Each row is followed by its class.
[-24   0   2   6 -21 -13 -22  24  -9 -54 -16  -6 -16   4   5   5  16  15
  17  22  -4  38  -9 -24  -7  -7 -13  -3  11 -11 -12  15 -22   2  37 -16
  20  16  10  -4  -3  -2  -1  14   0 -17   1   3  21  -9   8  21  -3  11
   4  14  -4  18   8   4 -14  -1  18  14  -9  -1  -9 -14  -7 -20   1  24
  -6 -10   6  -6] => (90)
[-10 -12   5  16  -9  -2 -13   1   8  -2   7   2   0   0   5 -19   7  -5
 -22  11   8   0  -9   1  11   6  -4 -11   9  -3 -16   4 -14  -6  17 -16
 -17   6  28 -12   3  -3  -2   8   0   1  -9   4  13  -9   3   4  -4   4
   4   0  -8   5  -4  -3   1 -11   3   6  -6   0 -16  -2  -2   6   1  14
  -6  -5   8   7] => (88)
[ -6  12  -5  21 -11   1 -25  -2 -12   5   2  17   0   4  10   1  23  17
   6  19  17  20   4   0  -4  -1   1   1 -36  -3 -11  12 -23  12  24 -19
   0  26   9  -6  -1  10 -16  14   0 -13  -8  -9  14  -8  -2  -7   1   8
   1  11   6   6  10  -8   7  -1  17  -2   5  25  -7  -1  -9 -13  10  12
  -1  -7   2   4] => (90)
[ -7   7   2  17 -19 -14   0  24 -19   0  -3 -13  -3   0  -6   7   6  18
   3  24  -8  34   3  -2   5  -7   1  12   1 -23 -26  20  15   7  -9  10
  -1   6  -8  12  -2   2  -1   6 -16 -17   1  15   6  11  -8  11  14  -3
  -8  23  -3   5   7   4 -10   3  16  15 -10  11  -5 -10 -10  -6   3  22
   3   3   1 -11] => (90)
[-21  11  12  22  -5   6 -11  27  -6 -15 -14  21  -9   5   5  -5  10   3
  11  13   4  14   6 -18  -6   8 -21   4  -2 -11 -23  11  -6  16  26 -15
  15   6  10  -5   2  -8   0   9   3   3  -4 -16  12 -24   5   0 -44   2
   9   0   9   8   8  -9  -1  -2  16  -2 -12 -39   1 -12  -7 -15   7  36
   2  -3  13 -12] => (90)
[-22   9  -7  20 -11  -4 -13  10 -21 -13  -8  -3 -12   0   1   0   9   2
  -8  -4  -7  42  20 -13 -14   5   4  11  17   1   9   6  -8  -2   8   0
   1  -2  -4  15  -9   2  -3   8 -10  -7  -3  -8   8  -7   3  15 -27   3
  -8  14   4   2   5  -4   3  -1  22  13  -6  12 -36 -15   0 -20   2  16
   2   3  -2 -10] => (90)
[-26   5  -9  40 -18 -14 -60  19  -5 -11  12  -9   0  -1  -6  -3   3  20
   8  53   5  35  -2  -3  12 -15 -15 -19   1   9 -26  14  -3 -25 -22  -5
  14  43  17  14   4 -14  -6   2  16 -20  32   9 -23 -23  12   7  21   7
   3  18 -47   2   1  11   1  -4  20  10   4  10 -20   6   4 -13  23   6
  12   1   0 -16] => (90)
[-20  14  -9  28  14  -3   3   3 -33 -15  16  17   1  -5  -4 -10   5   0
  10   8   5   1  10  21   0   6   4  -8  10   6 -19  10   7 -13  30   6
  15  23  14  -5   1  -2 -12   6  -4  13 -14 -11  -7  -2  -9  12   0  14
  -4   4   0  -6   4 -18   8 -10  23  16  -1  -4 -15   1 -11   2  -1  23
 -22  19   4  -1] => (87)
[-10  10 -25   6 -26   7   0  20  -2 -30  21 -25  -5  -5  10   6  42  20
  10   3   0  19  10   7 -13  -1  35   1  16  20   8  21 -13 -33   2   6
 -10   0  -1  47 -18   6 -15  -3  24   5  18 -21   3 -18  -7  17  -6  33
  -8   6   1  -7  -5 -32   3  -6  37  23   6   0 -28  11   4  16  -5   3
   4  32  -5  -8] => (87)
[-35  19  -1 -10   8   2  -3   5   1 -27  -5  -3   0   1   6  -2  20 -12
  -7 -33 -12  23   2  -9 -29  14  27  -1  24  29   8  11 -19   8 -17 -14
   4 -18 -12  27 -32  -2   4   9  11  -1 -13 -13 -10   2   5   2  15   0
  -2  -5  12 -26  12   0   1  22  41 -10  -3   9 -11  11   4  12 -12   9
  -1   3 -12  -6] => (87)
[-26  12  -4  42  -2  -6 -29  24   0  -2   3  13   6  -6   6 -14  19  22
   3  22  -4  44   5  -6  13  -3 -19 -19  -5 -12 -15  -8  -2   8  15   0
  21  24  -2   4   4  -7 -20  15   2  -6   0   7   1 -17   9  11   9  13
   5  18  -8   4   5  -6   3  -2  26  19   5  18  -8  -8 -10 -18  11  15
  14   6   6 -14] => (90)
[-30  18   7  43  -1   7 -20 -19 -10 -26   3  14   0   9   2   0  12  11
  -6  -4  27  42  -3 -10 -35   9  -5   3  10  27  11  14  -7  -4  29 -30
 -35   9  17  18 -12  12 -10   0 -27  10 -27   0  10  -2   1   1 -30  -2
   2   1  21  -4  12 -20  11 -17  18   7   7   1 -11   0  -3   0 -11  25
   0   2 -13  -5] => (87)
[-56 -16  -9  72 -23   8 -59   5 -10  -4  -2  50 -10  -8 -17   6  47   8
 -20 -15 -19  86 -26 -32   3  -9   0  -7  41  -9 -21  11 -39 -19 -31 -14
  34  12   9  10  17  -1 -27   7  39 -16  -8 -10  45 -21   9  16   9  27
 -12  45   1 -15  16  15  24 -11  32  16 -26  10 -53 -18  30 -26  39  15
  13  -8   5   2] => (90)
[-36  16  29   2   0  14 -18  28   0 -24 -11   3   0   3 -10  -7  29   4
  13  -4  11  27   5 -29  -7   6  10  -1  28  20  -8   8 -43 -10  41 -22
  29  -6  21  10   5   9 -12  16   7   7   3 -28  21 -17  -5  14 -28  19
   4  20  -2   7   2 -27  -5  -8  23  -7   3 -27 -30   6   4 -10   0  19
   2   1  -4  -3] => (87)
[-32   1   6  16 -29   8 -34  17 -17  -4 -10   0  -8 -14  -2  12  40  14
  -8  -3   3  62   2 -27   0 -10   9  -2  21  10  -6  19 -28  -4   1 -18
  36  12  17  17  13  -5  -7   9  20  -8  13 -12  24 -12  14  17 -18  13
  -6  28 -22  -2   7  -9   6 -24  25   3   2  13 -30  -7  12 -17  11  17
  10 -15 -11  -1] => (88)
[-14  -5   6   8  -1  -2 -22  10  -4  -1   2 -14  -9 -10   1  -3  -3   6
   7  23   9  20   1  -6  20 -18   6  -8   7  11 -13   6 -30 -12  21 -18
  13  -4  14   9   9  -9   1 -26   8   8  12  -2   4 -34   0  10  -3  -8
   0   9 -19   6  -3   0  -4  -5  13  10  -9 -10 -17   3   1  -5  -3  20
   7   8   3 -17] => (88)
[-60   3   5  13  14  16 -30  38  11   0  -6  14  -7   6 -10 -16   5   0
  20  17   4   9  -7 -21  17 -36 -10 -17   1   8 -38   9 -26   0  23 -31
  68  42  42   2  12 -12 -15   3  -8  20   3  -7 -20 -13  -1   8 -25   9
  11  12 -22  -6   1   1   3  -5  23  -4  -1 -13  -1   9  11  -9   0  20
  -7  -1 -32 -10] => (87)
[-22   0  -5  16 -11   0 -23  16   0   6   5   6 -10   5 -10 -12  -5   6
  10  24  13  29  -1  -4   4  -8  -7  -5  16 -13 -11  10 -12 -10  37   3
  31  -9  24  -4  30  -2 -10   7 -15  23 -15  -8  25  -9   0  19 -39   4
  -1  23 -11  -6  -2  -3   7 -18  -3  22  -7 -14 -20  -1  -6  -3 -15  24
  -4  -7  -4  -6] => (95)
[ -4   2  -3  10  -7  -6   4  18  -3  -9  -1  12  -1   6  -3 -26  15  -8
   1   0  -3   9  11  13  -7  -6  -3  -2   6 -12 -12  -2   9   7  32  13
  10   3   1 -13   1   3 -17  19   7   1 -14  -2  18  -1  -4   8  21  11
  -5   5   5   8   0 -18  -3   6  15   7  -3   2  -8  -3  -7  -6  10   0
  -7  -2 -10 -10] => (90)
[-18   6   6 -25 -12   2 -11  17   0 -10 -20 -12  -9   4   4   7   3  -4
  -1  -8  15  21  -7 -17  -2   0  -3  -7  22  -5 -16  21 -26  -7  21  -8
  30   2   7  23  -3  -7 -14   6 -12  -4   5 -14   6 -12  15  12 -21  16
   4  23  -8  16   7   0  11  -5  22   8 -12  -6 -10   1 -10  -5   6  22
   7   1  -4  -5] => (88)
